Below is a small trained network, with its code and all its weights. Each question gives an input and a target symbol and asks what happens when units are switched off, that is, made to give their printed mean instead of their output.

import numpy as np


def w(rows, s, z=0):
    codes = np.array(rows[::2]) - 128.0
    scale = np.full(codes.shape[1], s)
    scale[-1] = z or s
    return codes * scale


def norm(h):
    return h / np.sqrt((h * h).mean(-1, keepdims=True) + 1e-5)


def softmax(a):
    e = np.exp(a - a.max(-1, keepdims=True))
    return e / e.sum(-1, keepdims=True)


def log_softmax(a):
    a = a - a.max(-1, keepdims=True)
    return a - np.log(np.exp(a).sum(-1, keepdims=True))


def net(x, mask):
    ids = ['αβγεξστφψ'.index(c) for c in x.split()]
    T = len(ids)
    res = E[ids] + P[:T]
    u = 0
    for l in range(3):
        r = norm(res)
        for j in range(2):
            rows = slice(4 * j, 4 * j + 4)
            q, k, v = (r @ M[l][rows].T for M in (Q, K, V))
            z = softmax(np.where(np.tri(T) > 0, q @ k.T / 4**0.5, -1e9)) @ v
            o = O[l][rows]
            res = res + np.where(mask[u + j], z, o[:, -1]) @ o[:, :-1]
        u += 2
    return log_softmax(norm(res)[-1] @ U[:, :-1].T + U[:, -1])


Q, K, V, O = {}, {}, {}, {}
E = w([
[190,111,86,36,73,90,107,53],'α',
[173,117,157,151,56,107,222,60],'β',
[107,127,63,160,85,126,201,176],'γ',
[170,176,196,91,195,150,124,83],'ε',
[155,107,162,153,166,49,171,173],'ξ',
[191,123,34,172,187,128,64,83],'σ',
[87,113,131,121,158,89,112,96],'τ',
[89,173,104,7,135,128,170,194],'φ',
[90,203,100,157,116,181,89,82],'ψ',
],0.017)
P = w([
[159,171,45,155,201,177,223,147],'0',
[82,87,177,159,135,3,87,81],'1',
[101,122,147,156,86,35,93,86],'2',
[115,165,126,170,110,65,122,113],'3',
[111,165,104,143,134,71,159,104],'4',
[145,174,94,135,153,66,197,107],'5',
],0.0069)
Q[0] = w([
[127,212,115,115,150,165,109,117],'0.h1',
[198,254,79,101,130,69,202,103],'0.h1',
[171,142,109,121,115,85,125,121],'0.h1',
[165,122,115,135,79,194,170,101],'0.h1',
[131,161,60,124,194,113,200,147],'0.h2',
[123,134,93,107,102,218,132,85],'0.h2',
[99,118,146,137,105,235,127,77],'0.h2',
[151,39,150,173,114,178,66,222],'0.h2',
],0.0089)
K[0] = w([
[184,180,138,167,148,146,179,164],'0.h1',
[113,101,8,159,255,231,213,115],'0.h1',
[23,191,151,180,214,147,189,113],'0.h1',
[134,35,183,129,233,192,108,166],'0.h1',
[166,60,125,139,211,168,205,137],'0.h2',
[12,169,75,110,104,213,131,88],'0.h2',
[42,143,122,117,102,93,37,47],'0.h2',
[19,40,144,119,105,17,22,167],'0.h2',
],0.0068)
V[0] = w([
[207,157,171,139,117,144,59,195],'0.h1',
[97,119,126,2,130,114,157,88],'0.h1',
[156,217,133,106,97,158,104,182],'0.h1',
[215,47,188,127,80,167,182,125],'0.h1',
[169,162,63,68,141,130,150,114],'0.h2',
[167,124,154,79,177,167,154,92],'0.h2',
[136,88,153,157,155,92,54,183],'0.h2',
[159,49,171,100,162,122,110,208],'0.h2',
],0.0085)
O[0] = w([
[145,85,111,75,158,183,173,75,2],'0.h1',
[140,161,150,99,113,127,102,169,162],'0.h1',
[102,82,142,82,117,180,162,98,35],'0.h1',
[136,170,94,138,68,132,135,62,18],'0.h1',
[158,122,113,114,129,84,80,178,182],'0.h2',
[190,202,167,143,126,163,107,153,155],'0.h2',
[109,130,73,102,159,116,86,55,95],'0.h2',
[119,246,85,118,131,114,166,102,88],'0.h2',
],0.011,0.0092)
Q[1] = w([
[138,157,163,158,142,29,80,209],'1.h1',
[132,205,117,61,164,130,155,254],'1.h1',
[46,190,127,44,135,154,104,82],'1.h1',
[122,108,85,80,64,197,135,101],'1.h1',
[140,162,68,92,83,236,133,76],'1.h2',
[165,31,153,151,163,134,15,167],'1.h2',
[91,60,152,123,99,192,171,65],'1.h2',
[92,120,94,66,158,222,181,44],'1.h2',
],0.0078)
K[1] = w([
[229,213,65,112,35,255,90,131],'1.h1',
[191,61,122,185,137,148,146,184],'1.h1',
[136,80,114,168,117,102,135,31],'1.h1',
[58,131,58,168,200,16,176,135],'1.h1',
[49,68,191,67,135,162,83,132],'1.h2',
[204,75,131,146,206,54,179,171],'1.h2',
[173,62,108,156,155,115,12,41],'1.h2',
[121,94,219,101,136,173,40,28],'1.h2',
],0.0082)
V[1] = w([
[70,123,181,229,98,185,130,121],'1.h1',
[155,153,115,154,167,144,130,101],'1.h1',
[151,34,78,98,64,99,76,82],'1.h1',
[111,165,65,121,26,68,109,133],'1.h1',
[72,140,149,108,132,188,130,67],'1.h2',
[57,111,118,97,120,154,120,167],'1.h2',
[44,137,82,49,151,117,139,149],'1.h2',
[70,64,101,189,68,254,146,142],'1.h2',
],0.0084)
O[1] = w([
[86,62,190,233,111,151,162,104,96],'1.h1',
[158,225,135,155,165,84,187,65,120],'1.h1',
[173,24,148,125,162,107,97,89,91],'1.h1',
[162,67,120,96,118,2,174,73,147],'1.h1',
[129,176,193,132,106,112,55,87,2],'1.h2',
[96,146,30,94,86,102,105,156,105],'1.h2',
[91,41,65,76,172,130,138,132,100],'1.h2',
[175,217,41,145,41,127,98,207,13],'1.h2',
],0.0063,0.011)
Q[2] = w([
[129,167,165,68,1,119,41,119],'2.h1',
[132,176,82,119,52,172,45,41],'2.h1',
[192,108,83,158,149,153,189,102],'2.h1',
[113,137,71,142,116,181,177,119],'2.h1',
[144,85,40,87,107,146,117,184],'2.h2',
[92,193,96,133,56,143,183,71],'2.h2',
[244,83,212,136,59,166,105,88],'2.h2',
[167,213,53,152,162,168,170,151],'2.h2',
],0.0095)
K[2] = w([
[15,94,170,155,169,90,110,142],'2.h1',
[1,48,176,182,66,90,138,113],'2.h1',
[121,181,110,158,122,159,207,126],'2.h1',
[79,168,188,130,20,182,124,134],'2.h1',
[100,129,173,88,184,88,155,133],'2.h2',
[161,84,112,156,145,81,21,98],'2.h2',
[212,146,109,241,154,63,164,177],'2.h2',
[102,184,95,127,126,157,44,137],'2.h2',
],0.0097)
V[2] = w([
[86,159,44,103,98,169,218,134],'2.h1',
[2,145,200,72,91,64,100,100],'2.h1',
[139,133,90,110,113,151,81,158],'2.h1',
[85,101,50,200,207,116,100,36],'2.h1',
[119,198,93,99,152,61,110,135],'2.h2',
[87,142,171,97,216,195,97,129],'2.h2',
[93,176,129,85,100,120,199,157],'2.h2',
[39,112,140,122,101,57,111,2],'2.h2',
],0.0076)
O[2] = w([
[2,80,145,149,130,58,123,112,2],'2.h1',
[102,140,212,115,141,80,162,179,71],'2.h1',
[148,158,128,173,99,132,84,213,126],'2.h1',
[122,136,65,192,199,129,149,197,84],'2.h1',
[157,120,61,86,135,131,151,138,187],'2.h2',
[131,148,156,104,134,140,38,92,123],'2.h2',
[55,189,153,80,147,180,131,135,128],'2.h2',
[181,101,167,165,112,87,120,199,36],'2.h2',
],0.0078,0.0068)
U = w([
[238,46,131,27,100,93,88,102,32],'α',
[178,104,199,189,74,133,194,111,92],'β',
[80,99,40,169,57,107,143,179,98],'γ',
[157,196,184,114,154,218,106,90,199],'ε',
[86,109,132,119,228,91,205,56,249],'ξ',
[186,91,23,166,193,178,56,100,87],'σ',
[139,128,179,167,197,65,44,230,70],'τ',
[58,94,114,2,156,184,122,181,116],'φ',
[71,10,179,160,136,224,74,120,225],'ψ',
],0.0068,0.0018)

Each question gives the input, a string of symbols that net reads in full, and the target symbol t.
The units are the heads (4 rows each of Q, K, V and O). Each row of codes is followed by its name. A weight is (code - 128) times the scale printed after its matrix; where a second scale follows, it is the last column's (O and U).
mask holds one flag per head, layer by layer. A switched-off head (its flag False) gives its mean, the last column of its rows in O, instead of its output. The means were averaged over made-up inputs and are rounded, as every weight is.
A unit's drop is (log p(t) with every unit on - log p(t) with that unit switched off) / (log p(t) with every unit on - log p(t) with every unit switched off).
The circuit of an input: a set's keep is (log p(t) with only the set's units on - log p(t) with every unit switched off) / (log p(t) with every unit on - log p(t) with every unit switched off). Starting from all 6 units, units are removed one at a time, each time the one whose removal leaves the highest keep (on an exact tie, the one counted first), for as long as the keep stays at least 0.8.
units of the circuit, in order: the units of the circuit, biggest drop first
most important unit: the unit with the biggest drop
heads that matter: for each layer, one digit per head in row order, 1 if its drop is at least 0.15 and else 0, layers parted by /
drop of u: that unit's drop, to one decimal
input ξ τ ε, target ξ: most important unit -> 2.h1
input σ ξ γ σ α, target σ: heads that matter -> 10 / 00 / 10
input ψ φ α φ β, target ψ: units of the circuit, in order -> (0.h1, 0.h2)
input τ τ β γ α, target τ: heads that matter -> 10 / 00 / 00
input γ ε ξ, target γ: units of the circuit, in order -> (1.h2, 0.h1)
input ε τ ξ φ, target ε: units of the circuit, in order -> (0.h2, 1.h1, 0.h1)
input α τ τ γ ξ, target α: units of the circuit, in order -> (1.h1, 0.h1)
input γ ξ τ τ τ τ, target γ: heads that matter -> 00 / 01 / 00
input ξ α ξ β, target ξ: units of the circuit, in order -> (2.h1, 0.h1)
input α τ φ τ, target α: heads that matter -> 00 / 10 / 10
input ξ ξ α ξ ξ σ, target ξ: units of the circuit, in order -> (0.h2, 0.h1, 1.h2)
input β α ξ, target β: units of the circuit, in order -> (1.h2, 0.h1)
input ξ β φ, target ξ: heads that matter -> 11 / 10 / 10
input φ τ β α τ, target φ: units of the circuit, in order -> (2.h2, 1.h2)
input σ φ τ, target σ: heads that matter -> 00 / 00 / 10
input α τ τ β, target α: heads that matter -> 10 / 10 / 10
input ξ β ε τ τ α, target ξ: units of the circuit, in order -> (2.h1, 0.h2, 0.h1)
input σ α σ ξ β, target σ: most important unit -> 2.h1
input γ γ σ β, target γ: units of the circuit, in order -> (1.h2, 2.h1)
input σ γ ψ, target ψ: units of the circuit, in order -> (0.h2)
input α φ γ, target α: heads that matter -> 10 / 10 / 10
input γ ψ α σ ε τ, target γ: heads that matter -> 10 / 01 / 00
input α α τ, target α: units of the circuit, in order -> (1.h1, 0.h1)
input σ ξ ξ, target σ: heads that matter -> 10 / 00 / 10
input α σ ε, target α: heads that matter -> 10 / 10 / 00
input β σ α σ α τ, target β: drop of 2.h2 -> 0.1
input σ τ ξ, target ξ: drop of 0.h2 -> 0.7
input ξ ξ τ, target ξ: drop of 2.h2 -> -0.1
